Here is a tiny trained network, its code and every weight. The questions are about switching its units off for an input and a class, where a switched-off unit gives its printed mean instead of its output.

import numpy as np


def w(rows, s, z=0):
    codes = np.array(rows[::2]) - 128.0
    scale = np.full(codes.shape[1], s)
    scale[-1] = z or s
    return codes * scale


def f(y):
    return np.maximum(y, 0)


def log_softmax(a):
    a = a - a.max(-1, keepdims=True)
    return a - np.log(np.exp(a).sum(-1, keepdims=True))


def net(x, mask):
    res = np.array(x, float).reshape(1, 4) / 4 @ E
    y = f(res @ A[0][:, :-1].T + A[0][:, -1])
    res = res + np.where(mask, y, B[0][:, -1]) @ B[0][:, :-1]
    return log_softmax(res[-1] @ U[:, :-1].T + U[:, -1])


A, B = {}, {}
E = w([
[33,178,59,107],'x0',
[133,214,201,120],'x1',
[104,185,93,254],'x2',
[71,39,222,177],'x3',
],0.0074)
A[0] = w([
[181,129,211,97,208],'N1',
[172,109,99,134,92],'N2',
[113,117,106,92,125],'N3',
[116,141,175,157,148],'N4',
[189,79,51,130,111],'N5',
[66,88,119,140,121],'N6',
[80,154,132,217,192],'N7',
[114,70,195,56,223],'N8',
[146,188,7,124,187],'N9',
[143,252,182,133,255],'N10',
[96,140,90,70,195],'N11',
[141,154,25,153,139],'N12',
],0.014,0.0041)
B[0] = w([
[68,234,58,56,237],'N1',
[156,160,134,130,148],'N2',
[121,118,148,108,155],'N3',
[81,160,112,143,175],'N4',
[204,189,127,109,179],'N5',
[109,115,181,149,170],'N6',
[95,80,205,150,217],'N7',
[102,110,112,25,242],'N8',
[125,45,104,56,251],'N9',
[155,195,250,141,254],'N10',
[110,94,175,98,194],'N11',
[165,71,60,72,212],'N12',
],0.022,0.01)
U = w([
[221,245,159,85,185],'0',
[190,136,84,220,3],'1',
[120,25,161,1,213],'2',
[101,177,29,137,55],'3',
[204,35,30,145,67],'4',
[92,111,243,238,112],'5',
],0.0061,0.0032)

Each question gives the input, the list of numbers given to net, and the class t.
The units are the neurons (one row each of A and B). Each row of codes is followed by its name. A weight is (code - 128) times the scale printed after its matrix; where a second scale follows, it is the last column's (A, B and U).
mask holds one flag per neuron, in row order. A switched-off neuron (its flag False) gives its mean, the last column of its row in B, instead of its output. The means were averaged over made-up inputs and are rounded, as every weight is.
A unit's drop is (log p(t) with every unit on - log p(t) with that unit switched off) / (log p(t) with every unit on - log p(t) with every unit switched off).
The circuit of an input: a set's keep is (log p(t) with only the set's units on - log p(t) with every unit switched off) / (log p(t) with every unit on - log p(t) with every unit switched off). Starting from all 12 units, units are removed one at a time, each time the one whose removal leaves the highest keep (on an exact tie, the one counted first), for as long as the keep stays at least 0.8.
units of the circuit, in order: the units of the circuit, biggest drop first
top k neurons: the k neurons with the biggest drops, biggest first
drop of u: that unit's drop, to one decimal
input [-8,-1,-1,7], class 3: units of the circuit, in order	[N1 N9 N10]
input [-6,-3,-6,-6], class 0: units of the circuit, in order	[N5]
input [-7,-7,7,2], class 5: units of the circuit, in order	[N9 N8]
input [-2,1,7,-1], class 5: units of the circuit, in order	[N8 N7]
input [-3,-6,3,-4], class 4: top 2 neurons	[N8 N10]
input [-6,6,1,7], class 0: top 2 neurons	[N9 N1]
input [-6,1,-1,6], class 3: top 2 neurons	[N1 N9]
input [-5,3,-1,1], class 0: drop of N9	0.2
input [-5,2,1,-5], class 0: drop of N12	0.0
input [6,8,-4,-3], class 0: drop of N10	1.8
input [-5,7,6,1], class 5: drop of N7	0.3
